In the rows, zero is written as 128.
Here are made-up things, facts about them, and rows of numbers that follow some of those facts. Name the thing behind each unnamed row.

There are 5 kinds of fact about the things: Δ, ε, γ, σ, Φ.
betrel Δ:rigridrek
bratram γ:bubri σ:stilotek Φ:720
brebostuk γ:brirevus
brebrobral Δ:zaton,rigridrek
brestur Δ:rufir ε:duge γ:pabral σ:duge Φ:34
brogra γ:rele σ:puflan Φ:53
brolan γ:daka σ:klivir
brona ε:pligrak γ:deka Φ:720
brovistak ε:klaski γ:brirevus σ:klaski Φ:615
brugru ε:sotol γ:gritras σ:debres Φ:720
debres ε:brugru γ:gritras σ:sotol,brugru Φ:262
dotratak ε:safluser γ:vatrem
drerum Δ:pabral,daka,brobra
duge Δ:kefler,modim,dotratak γ:pabral Φ:720
fipli Δ:stunom
flarok ε:guska γ:gogo Φ:720
flekas Δ:ratel,skeske ε:pliroga γ:vatrem σ:safluser Φ:615
flusti γ:bubru Φ:720
fotel ε:zasinu γ:miruk σ:vuril
gaske Δ:gronum,skeske ε:brestur γ:pabral σ:duge,brestur
gepledra ε:kezu γ:broklusti σ:kezu,tubek
gitru Δ:brebostuk ε:gradru γ:flero σ:gradru Φ:969
gogo Δ:brona,miganum
gozi ε:kludram γ:foskon
gradru Δ:vatrem γ:flero σ:gitru Φ:720
graduflem Δ:dotratak γ:brebrobral Φ:34
grefon γ:tutro
groplovon ε:puflan γ:rele σ:brogra Φ:34
gumil γ:likledu Φ:53
guska γ:gogo Φ:140
kadem Δ:miruk,klivir,vamal γ:trevik σ:mugron Φ:720
kedral Δ:traskal ε:brebostuk γ:brirevus Φ:53
kefler γ:deka σ:brona Φ:140
kepir γ:vapli Φ:615
kezu ε:pinon γ:broklusti Φ:615
kiskem γ:brobra σ:veba Φ:53
klaklike Δ:vatrem ε:modim γ:gronum Φ:615
klaski Δ:fidok,broklusti,vatrem ε:sezen γ:brirevus σ:brovistak
klekar γ:ratel Φ:720
klemoro Δ:mugron γ:betrel Φ:140
klibo ε:luso γ:flakle Φ:720
klifles γ:fidok Φ:720
klistibir Δ:sistali γ:sotus Φ:720
klivir ε:kloru γ:daka Φ:788
kloru Δ:daka ε:brolan γ:daka σ:brolan Φ:53
klosim ε:flarok γ:gogo Φ:737
kludram ε:skonoker γ:foskon Φ:643
libu ε:kiskem γ:brobra Φ:737
lidamom ε:klivir γ:daka
luso Δ:skonoker γ:flakle Φ:34
melis Δ:vatrem,zetal,menem,brolan
menem ε:klaklike γ:gronum σ:nali Φ:34
miganum γ:rutak σ:pitri Φ:720
modim γ:gronum σ:pori,menem Φ:969
moku ε:vuril γ:miruk Φ:615
mugron ε:tratrir γ:trevik σ:tratrir Φ:788
nali ε:pori γ:gronum Φ:643
navi ε:graduflem γ:brebrobral σ:graduflem Φ:720
neven ε:brona γ:deka σ:pligrak Φ:53
nifom ε:pitri γ:rutak σ:miganum Φ:53
nove ε:stunom γ:tasi Φ:737
pakek ε:skeludu γ:bufle Φ:643
pinon ε:tubek γ:broklusti σ:kezu Φ:34
pitri ε:miganum γ:rutak Φ:615
plidas Δ:daka,likledu,libu,miganum,stubi ε:grefon γ:tutro σ:grefon
pligrak ε:stogres γ:deka σ:stogres Φ:643
pliroga Δ:gepledra,klivir ε:dotratak γ:vatrem σ:zever,dotratak Φ:720
plufli ε:klemoro γ:betrel Φ:615
plukur Δ:fidok γ:pluples Φ:615
popu γ:brostadro Φ:720
pori ε:menem γ:gronum σ:modim Φ:737
pozon Δ:zaton,stogres ε:navi γ:brebrobral σ:graduflem,navi Φ:53
puflan ε:traskal γ:rele σ:groplovon
puflin ε:puvik γ:skosor σ:zitim Φ:262
puvik γ:skosor Φ:969
radreri ε:gozi γ:foskon Φ:34
rigridrek ε:zaton γ:brostadro Φ:140
rufir ε:popu γ:brostadro Φ:262
safluser γ:vatrem σ:flekas Φ:643
sezen Δ:klibo ε:kedral γ:brirevus Φ:720
sistali γ:fipli Φ:720
skeludu Δ:zitim γ:bufle σ:pakek Φ:720
skeske γ:foskon σ:radreri Φ:615
skonoker ε:skeske γ:foskon σ:radreri
skosor Δ:pabral,gepledra
sotol γ:gritras σ:brugru Φ:53
stebal ε:nifom γ:rutak Φ:140
stelo Δ:foskon,taskin ε:pozon γ:brebrobral σ:graduflem Φ:615
stilotek Δ:pinon,zuklim ε:bratram γ:bubri Φ:737
stogres ε:kefler γ:deka
stubi ε:zuklim γ:flakle σ:klibo Φ:53
stunom γ:tasi σ:zutor
tasi Δ:stogres
taskin ε:stubi γ:flakle Φ:615
traskal ε:brogra γ:rele Φ:737
tratrir Δ:navi,klibo,stubi ε:kadem γ:trevik Φ:615
trevik Δ:flero
trugur Δ:klekar,menem,gronum,klivir ε:vogron γ:tutro
tubek γ:broklusti Φ:720
tustek Δ:lidamom,kezu ε:gumil γ:likledu Φ:969
tutro Δ:groplovon,miruk,bubru,flefal
veba ε:libu γ:brobra σ:libu
veren ε:klekar γ:ratel σ:klekar Φ:53
vogron ε:plidas γ:tutro σ:plidas,trugur Φ:720
vuril Δ:likledu γ:miruk Φ:720
zafur Δ:gozi,veba ε:klistibir γ:sotus σ:klistibir Φ:643
zamam Δ:grefon γ:vamal Φ:737
zasinu Δ:brovistak,stogres ε:moku γ:miruk σ:fotel Φ:737
zaton ε:rufir γ:brostadro Φ:615
zefel Δ:veren,taskin,nove,popu γ:melis Φ:615
zetal γ:modros Φ:140
zever Δ:grefon ε:flekas γ:vatrem σ:safluser,dotratak
zitim ε:puflin γ:skosor σ:puflin Φ:720
zuklim ε:klibo γ:flakle
zutor ε:nove γ:tasi Φ:53

Known rows:
kezu: [118 130 121 145 146 131 143  78  89 148 147 139 132 126 151  71 124 167
 115  85 106 147 103 169 133  97 130]
sezen: [163 172 109 139 176 142 101  74 178 128 103 104 146 133 167  96 174 160
 186 100 110 191  67 131 104  86 145]
brirevus: [150 143 109 131 157 118 101  91 116 126 114 137 136 124 144  85 136 184
 159  73 115 180  81 138 111  78 163]
kefler: [153 153 105 130 147 116 123  73 104 181 155 141 150 102 166  77 150 178
 137  78 136 170 104 179 113  88 164]
zever: [ 92 107 116 111 166 149 102  64  67 144 117 110 168 155 187 139 175 175
 145 100 168 161 117 174 104 108 143]
dotratak: [111 119 116 110 149 118 110  51  95 180 127 106 174 139 204 135 151 189
 132 101 166 170 102 215 116  92 152]
kiskem: [128 145 120 127 148 130 123  91 111 151 141 121 153 118 167 101 152 175
 147  87 113 168 100 149 119  93 140]
libu: [139 131  94 112 170  98 114  58 134 126  94 103 144 155 148 108 167 176
 163  64 134 181  98 170  94  82 139]
sotus: [126 139 107 113 159 115  97  91  97 133 116 125 147 126 160 100 131 197
 152  68 120 179  95 150 107  82 148]
klistibir: [123 157 127 126 172 140  93  90 141 128  93  92 143 140 191 110 151 172
 167 105 124 188  74 149  88  99 138]
brestur: [138 148 104 125 172 128  99  73  89 134 103 128 132 134 158  85 152 175
 159  77 150 177  97 165  79 103 158]
rufir: [130 126 125 122 143  93 133  99 121 144 131 118 156 131 154 118 162 192
 154  81 122 180 102 162 102  89 158]
zaton: [120 130 127 149 137 132 129  90  83 147 149 141 141 119 159  76 136 161
 113  81 115 145 108 168 139  96 138]
likledu: [134 137  86 110 161 100  97  66 119 130 112 115 150 134 151 104 145 184
 147  49 112 170 101 157 125  73 127]
gumil: [122 135 124 131 150 131 119  92 108 138 132 121 147 130 163 101 145 172
 142  88 115 167  98 150 116  97 133]
trevik: [129 137 107 113 163 123  96  93  93 130 118 126 144 122 161 100 136 198
 156  71 118 180  92 151 104  85 145]
nifom: [124 138 123 130 151 134 123  93 107 140 130 123 149 124 166  98 155 170
 144  85 115 164 104 146 114 101 137]
pakek: [123 133 120 128 165 121 104  82 113 123  88 115 139 149 164  99 151 174
 157  86 138 177  92 156  86  99 149]
navi: [159 166 115 124 147 123  79  79 161 126  97  74 152 120 196 122 174 156
 163  78 132 187  98 160 107  85 117]
lidamom: [121 129 122 132 154 114 113  84 103 130 104 125 145 143 159  93 154 165
 144  79 132 168 103 156  99 101 149]

Which thing is each row?
No name comes twice in this set of rows, the named rows included.
[147 128 134 148 130 163 110 106  65 114 149 134 128 107 156  86 155 160
 123  77 127 153 126 156 128  98 116]	stelo
[105 103 114 114 140 173 127  58  51 168 152 127 147 131 177 129 142 180
 121 110 146 147 128 174 136 111 109]	flekas
[141 137  90 103 163 130 102  71 100 133 115 121 133 128 146 110 135 198
 167  66 118 180  99 140 110  86 125]	skosor
[150 146 109 117 134 110 125  68 116 180 115 127 140 116 161 106 135 182
 156  90 136 182 100 152  98  99 145]	brolan
[128 156 121 116 157 144  99  82 136 147  81 102 142 133 186 123 144 170
 175 110 127 192  84 122  82 111 130]	gradru
[116 117 129 121 150 106 130 107 109 121 119 120 152 145 145 116 169 185
 157  81 121 174 112 145  96  95 150]	debres
[111 153 129 130 164 124  90  88 141 127  78  96 153 147 190 104 157 156
 159  95 125 178  81 138  93 103 140]	zitim
[142 136  87  98 170 134 100  70 105 122 121 115 137 129 147 111 143 196
 168  61 111 180  98 144 111  77 122]	drerum
[142 144  99 116 163 139 127  70 124 142 147 110 145 124 156 107 167 170
 153  75 106 166 105 148 123  87 117]	kloru
[124 137 111 116 156 106  94  88  99 135 111 124 148 125 163  97 131 191
 146  63 122 177  94 152 111  81 145]	flero
[124 130 118 120 166 108 106  88 109 122  89 118 143 148 154 106 167 178
 165  77 144 182  99 151  77 100 160]	klosim
[132 159 122 125 173 148  97  87 142 133 104  92 143 134 195 109 147 186
 170 111 123 196  65 159  85  98 140]	duge
[130 152 117 121 147 121 102  71 149 153  69  99 142 137 182 122 135 166
 166 105 129 190  81 127  95 110 127]	klekar
[145 131 100 124 137 103 119  50  99 158  87 137 129 134 142  91 132 167
 141  73 147 168 110 161  99 104 139]	klivir
[136 142 112 119 157  94 111  81 121 146 103 116 152 137 163 103 163 184
 162  77 144 186  96 167  83  90 170]	traskal

Now the same things, written a new way:
Some things and their rows:
tratrir: [136 107 108 152 167  86  91 128 139 151 164 110 103 105 116 159 130 162
 125 130 160  72 132 126 135  97 114]
radreri: [130 129  78 133  21 110 107 105 114 151 134 111 135 106 162 144 119 145
 140 135 134  81 115 120 126 119  23]
klaklike: [133 137  74 127 196  68 103 129 124 156 184 110 116 108 107 172 141 171
 126 114 127  73 121 135 170 118  98]
zamam: [129 144 101 128 103 102  95 105 130 161 161  97 114 116 124 175 118 133
 140 128 123  77 127  92 131 125  58]
kedral: [118 153  82 163 112  88 118 139 100 155 153 122 131 105 149 182 126 142
 116 174  94  90 133 112 155 110  33]
graduflem: [131 143  97 142 129 100  94 128 108 148 148 109 116 131  93 179 117 143
 110 162 115 111 137  99 135 112  32]
flero: [140 119  66 160 116 101 124 108  77 144 159 109 133 106 145 149 124 142
 140 134 156  86 126 156 130 101 129]
traskal: [130 135 103 126  81  91  95 100 138 139 134  98 119 131 104 151 123 142
 131 132 122 111 121 126 122 118  70]
brugru: [117  84  76 137  93  85 114 104 122 135 160 128 115 115 154 161 141 143
 123 121 157  52 123 131 156  93 100]
libu: [134 132 104 132  78  89  96 100 139 140 132 101 121 127 111 148 121 142
 133 128 129 109 120 117 120 121  72]
brogra: [124 120  75 162 101  95 115 129 100 134 137 118 136 131 127 146 130 148
 109 166 109 119 136 128 135  98  27]
groplovon: [140 110  83 149  61  85 102 111 130 140 118 117 139 108 137 145 119 144
 139 139 146 104 127 111 126 118  27]
kefler: [119  98  61 148 101 117 114 122 105 141 175 105 119 128 135 134 140 163
 110 142 136  65 125 154 137  83  62]
sotol: [116  98  91 149  88  91 117 117  94 129 128 131 132 133 157 164 132 135
  96 160 114 115 133 104 150  88  41]
fotel: [131 102  58 158  73  89 116 122 112 145 145 123 137  95 159 142 132 155
 139 136 158  59 121 141 140 105  61]
plukur: [133 119  84 136 161  92  99 119 125 158 179 107 108 103 130 161 131 162
 133 118 149  54 126 125 142 105 111]
neven: [139  92  79 158  53 109 109 123  99 143 118 123 142 100 171 131 121 158
 122 153 151  98 128 111 123  94   8]
kloru: [121 124  75 168 105 105 113 135  97 157 162 123 131 108 156 168 125 139
 111 166 117  80 140  99 143 106  13]
kepir: [129 116  76 142 115  93 106 108 128 143 167  99 112 116 128 144 136 160
 143 120 154  55 116 153 133 105 120]
duge: [129 113  98 156 177  92  99 134 123 148 167 109 102 116 110 163 133 160
 114 144 135  87 135 128 140  89 101]

Name these rows:
No name comes twice in this set of rows, the named rows included.
[143 125 112 134  98  90  87 113 138 156 134 110 117  96 126 169 114 141
 139 126 141  97 128  84 123 121  61]	stilotek
[129 129  80 180  85  64 117 132 110 137 115 132 146 103 152 155 128 144
 130 169 126 106 131 130 141 110  33]	stubi
[143 112  73 159 189  60 103 147 114 152 146 135 135  90 130 161 132 169
 123 139 137  93 135 105 160 109  50]	klaski
[121 159 106 151 136  77 100 128 127 148 141 110 120 122 108 183 124 137
 117 164  87 121 135 101 145 117  46]	luso
[130 130  75 153  95  61 108 115 144 143 153 118 119  94 130 151 137 156
 157 123 164  48 114 166 146 116 124]	taskin
[132 112  79 166  78  92 114 128 101 138 122 127 143 108 155 144 124 152
 121 160 129 108 130 124 132 102  23]	nifom
[129 122  88 144 151  95 100 120 131 155 180 102 102 106 128 164 132 158
 137 125 151  52 127 125 139 104 115]	zefel
[127 131  76 138  96 104 103 121 119 158 162 109 126 109 136 174 118 132
 126 143 114  86 135  87 138 121  21]	brestur

The same things again, as new rows of numbers:
Named rows:
tustek: [150 129 201 149 127 181 154 120 160 136 141 105 166  95 132 135 120 137
 160 103 113 195 117 133 112 127 159 124 151 120  96 110  89 125 129 157
 140 211 127 110 112 115 124 153 110 129  98 115  78 146 111 140  89 116
 136]
zever: [151 107 221 149 125 184 178 112 175 133 128  98 153  97 141 136 123 135
 148 100 124 191 119 151 112 126 168  97  97 129  88 181  78 105 151 137
 157 207 101 114 119 104 103 116 112 132 115 148  70 135  98 138 125 123
 138]
rufir: [162 156 189 154 131 125 142 112  95 145 119  98 165 108 139 132 101 137
 161 105 157 184 138 126 116 111 142 123  83 175  87 128  72 112 147 144
 148 199 118 100 136 106 117 119 125 131  95 136  88 131 115 153 139 105
 135]
modim: [158 131 219 156 121 117 128 132  62 129 128 116 160 115 130 136 113 147
 183  97 140 185 157 114 106 117 154 145 153 145 105  77  67 111 116 149
 144 189  97 108 134 139 136 156 123 125  63  90 123 150 112 161  95 104
 136]
sotol: [160 180 193 144 124 118 105 117  76 137 135  92 161 110 139 130 108 132
 168 100 132 180 147 114  91 105 145 145 117 174  96  76  71 105 168 158
 157 207 126 108 105 116 128 141 131 130  78 113  69 156 118 151 129  90
 143]
ratel: [164 146 169 145 128 175 168 102 125 143 129 104 177 104 138 132 115 163
 169  99 150 197 144 131 101 119 152 122 122 161  79 130  70 124 158 139
 134 196 130  95 175 124 119 116 111 127 101 133 103 125 121 155 127 100
 134]
klosim: [159 157 145 138 121 156 156 133  78 128 147 102 174  93 134 140 145 123
 173 107  95 187 118 121  81 122 162 125 164 120 115 120  90  92 133 157
 128 217 140 119  92 109 127 168 122 132  93 107  84 164 110 143  83  98
 145]
bratram: [167 161 161 133 111 128 141 129  52 128 131  88 161  99 133 132 161 131
 186  98 123 174 148 118  80 121 162 171 187 146 121  60  71  79 150 166
 141 218 138 133  84 109 141 172 141 135  93  99  77 170 113 142  91  85
 151]
popu: [165 160 162 132 112 125 140 133  52 128 134  90 164 100 132 132 157 129
 185 101 121 173 145 117  80 124 164 167 176 147 122  64  74  82 148 164
 141 217 136 130  87 108 142 173 142 136  91  99  80 172 112 148  92  88
 153]
puvik: [159 146 203 144 124 137 154 121 102 138 140 101 160 109 134 129 130 146
 173 107 187 186 148 120 104 122 155 156 143 144 102  75  61 118 140 151
 146 200 124 115 125 116 138 145 127 127  88 100  84 153 116 151 109 107
 149]
gritras: [164 146 172 144 129 172 168 102 125 143 128 104 175 104 137 133 114 163
 169  99 155 198 146 130 103 117 151 122 121 164  78 132  69 128 158 138
 133 196 130  97 176 122 117 117 111 127 101 133 102 124 122 151 127 100
 134]
tratrir: [160 121 197 144 123 165 144 123 133 138 123  97 158  95 131 127 128 135
 169  98 107 181 128 135 118 137 170 151 144 153 104 102  87 110 135 156
 141 210 120 117 116 103 129 151 124 137  97 121  91 146 115 144  97 110
 141]
pori: [161 143 170 149 117 134 128 140  38 119 130 117 170 102 130 144 127 125
 185  96  57 185 133 115  84 119 164 115 174 130 119 103  93  85 110 156
 127 205 110 114 100 133 129 183 121 132  66  95 124 163 106 152  74  95
 135]
bubru: [165 146 170 143 129 177 164  96 122 144 126 104 178 104 138 132 116 164
 168 100 153 196 147 131 102 118 151 124 122 163  79 134  70 126 159 138
 133 196 132  94 174 124 118 117 111 127 101 133 107 125 122 153 130 101
 134]
puflan: [158 148 184 154 132 144 169 117 107 143 128 106 171 104 137 134 110 138
 161 108 173 189 130 128 120 116 146 109  96 151  89 142  75 121 130 142
 139 197 119 101 141 104 117 124 118 126  98 133  99 133 114 150 122 118
 136]
guska: [159 158 189 137 119 129 139 124  88 133 143  95 162 106 134 131 138 139
 176 103 147 182 147 117  89 121 155 165 162 142 109  61  68 105 148 158
 147 209 131 120 106 116 139 158 132 128  85  95  74 164 116 151 103  96
 151]
plufli: [158 145 156 145 127 162 177 127  94 134 138 106 176  96 134 138 131 132
 168 108 134 191 120 128 100 124 157 111 136 126 104 137  85 106 124 147
 128 208 131 114 118 106 122 147 119 130 101 119  97 147 112 146  96 113
 142]
mugron: [154 172 166 148 131 155 131 121  91 135 145 101 173 100 138 140 108 122
 160 105 100 191 120 121  90 110 146 104 115 141  95 134  91 106 148 155
 142 209 134 102 103 113 115 149 117 128  83 126  73 149 112 147 111  99
 135]
broklusti: [165 151 174 145 130 166 180 102 121 146 136 108 179 103 137 135 116 160
 168  96 154 196 144 128  96 115 151 129 130 167  79 123  70 134 153 136
 132 194 131 100 176 125 115 121 111 128 108 137 104 124 122 146 133 104
 138]
brona: [167 170 137 122 122 150 166 138  97 135 159  83 177  89 136 132 155 115
 170 114 120 178 120 122  78 131 170 158 145 124 121 112  91 101 151 167
 138 234 160 133  72  79 136 167 137 138 100 108  57 173 117 144  86 100
 163]

Which thing is each row?
No name comes twice in this set of rows, the named rows included.
[161 192 212 149 108  82 108 120 180 132  89  95 167  85 139 151 126 144
 148 103 124 191 121 113 107  98 133  67 164 151  89  52  89 124 165 165
 162 213 123  88  72 115 120 155 129 134 126 132  49 148 122 138  98  75
 109]	pozon

Now the same things, written a new way:
Some rows with their names:
kedral: [ 85 127 138 133 152 116 110 183 109 134 100 127 199 184 151 120 113 210
 111  94  68  75 166 135 158 112 194  76 127]
flusti: [102 119 131 102 152 122 112 177  82 124 140 108 156 142 146 158 106 146
 123 102 123 150 114 124 141 149 155  95 105]
zutor: [ 76 129 104 134 156  78 132 150  85 102  95  93 156 141 143 154  80 137
  95  66  75 140 118 136 121 128 176 104 110]
taskin: [ 98 123  94 121 105  99 139 104 123 117 126 109 118 119 139 148 120  97
 118  92 134 150 135 117  99 105  95 142 108]
sotol: [ 75 136 122 112 151  97 141 175  93 106 116  97 185 163 155 136 108 153
 101  80  69 109 123 131 127 132 162  87 126]
guska: [103 109 120 133 110 114 145 143 141 123 119 121 160 153 140 118 144 147
 124 121 120 120 138 138 116 117 126 118 136]
brebostuk: [131  71 173 132 120 155  51 111 127 172 204 160 144 159 170 113 204 156
 109 218 163 103 174 147 114 101  87 134 150]
klistibir: [102  98 124 110 131 124 106 170  91 139 134  94 151 128 134 161 101 154
 132  98 110 152 113 127 150 148 186  93 114]
betrel: [206 165 158 140 111 176 125 100 149 158 125 146  75  72  96 113 121 126
 166 164 146  98  96 124 154 145 121 161 141]
groplovon: [ 82 144 101 132 165  79 133 102 102  85 115 120 149 145 127 140 102  96
  79  85  63 129 146 113 105 115 144 122 114]
klifles: [101 115 128 105 153 125 112 174  91 124 137 103 154 143 146 154 105 146
 126  96 121 154 120 124 136 148 157  93 104]
plidas: [128  85 139 130  59 165  90  96 137 145 140 134 122 120  65 123 173 127
 148 146 143 143 160 119 141 140 141 150 148]
klibo: [ 89 139 142  78 134 152 123 179  78 121 156  90 193 171 167 144 134 151
 133  84 136 141 121 112 112 139 129  83 112]
kezu: [129 123 103 130 145  85 120  93 146 131 154 106 159 133 172 151 136 119
 107 162 166 159 108 144  96  93 122  97 143]
stebal: [ 99 102  92 143 118  89 147 131 130 126 101 116 128 127 125 134 110 121
 114 113 119 151 134 141 124 114 136 134 121]
gaske: [151  76  84 122  99 131 132  83 157 160 147 140 102 100 104 140 125 101
 146 147 147 158 149 121 151 125 140 151 123]
graduflem: [ 76 114 130  90 133 110 156 141 116 118 142 130 180 156 135  95 136 140
 103  91  24  49 159 131 147 155 157 120 140]
zefel: [120 101 120 126  96 113 123 118 147 134 127 114 141 123 125 139 143 132
 132 122 101 113 142 128 143 126 133 136 125]
stubi: [ 56 147 108 110 157  92 160 162  83 108 120  98 181 161 174 133  90 121
  98  55  85 129 125 128  96 120 141  97 111]
stogres: [134 119 131 119  97 170  87  90 142 156 165 145 144 155 129 118 180 150
 148 152 178 124 190 110 122  85  92 129 122]

Which thing is each row?
No name comes twice in this set of rows, the named rows included.
[145  92 111 117 103 136 118  88 147 139 155 136 118 120 100 135 152 110
 141 157 161 155 155 118 133 117 119 150 124]	puflan
[119 107 158 120  65 164  73 111 126 116 159 132 142 138  96 128 214 127
 124 150 157 136 162 112 107 119  95 152 132]	grefon
[133  73 118 152  60 146  89  68 124 142 121 133 100 100  49 151 147 112
 135 137 144 177 152 118 135 127 151 166 135]	trugur
[142  88  94 130 100 126 121  77 144 139 143 140 102  99  94 143 133  99
 129 158 162 168 146 116 132 117 120 152 123]	fotel
[ 89 107 113  80 173 141 142 204  82 117 168 136 148 165 157 124  97 132
 107 105 109 140 139 124 142 151 128 102  87]	navi
[ 97 128 110 133 122 110 140 135 134 110 119 120 143 151 137 125 135 137
 111 117 130 139 140 137 106 108 109 125 124]	zetal
[170 107  81 120 139  99 133  71 172 136 165 137 116 113 147 157 137  95
 130 181 191 173 128 117 126  86 109 126 109]	gepledra
[119 101  97 133 121 100 135 106 136 134 118 125 117 117 117 138 111 110
 119 126 131 152 137 129 129 117 138 141 121]	plufli
[131  92 127 124 126 156 118  90 137 145 180 156 139 156 112 111 153 111
 120 178 183 159 151 131 104 127 107 134 147]	stunom
[207 148 158 154 137 180 124  90 137 174 138 151  83  86  98  99 112 112
 152 179 167 115  87 151 135 153 134 152 169]	fipli
[121 135 137  80 156 120 110 171 118 131 163  87 207 162 190 160 137 171
 134 134 145 135 100 122 136 132 163  47 119]	tubek
[ 87 109 129 106 129 138 103 179  64 118 126 108 140 140 117 151 102 143
 114  83 113 164 125 124 138 149 172 113 105]	vogron

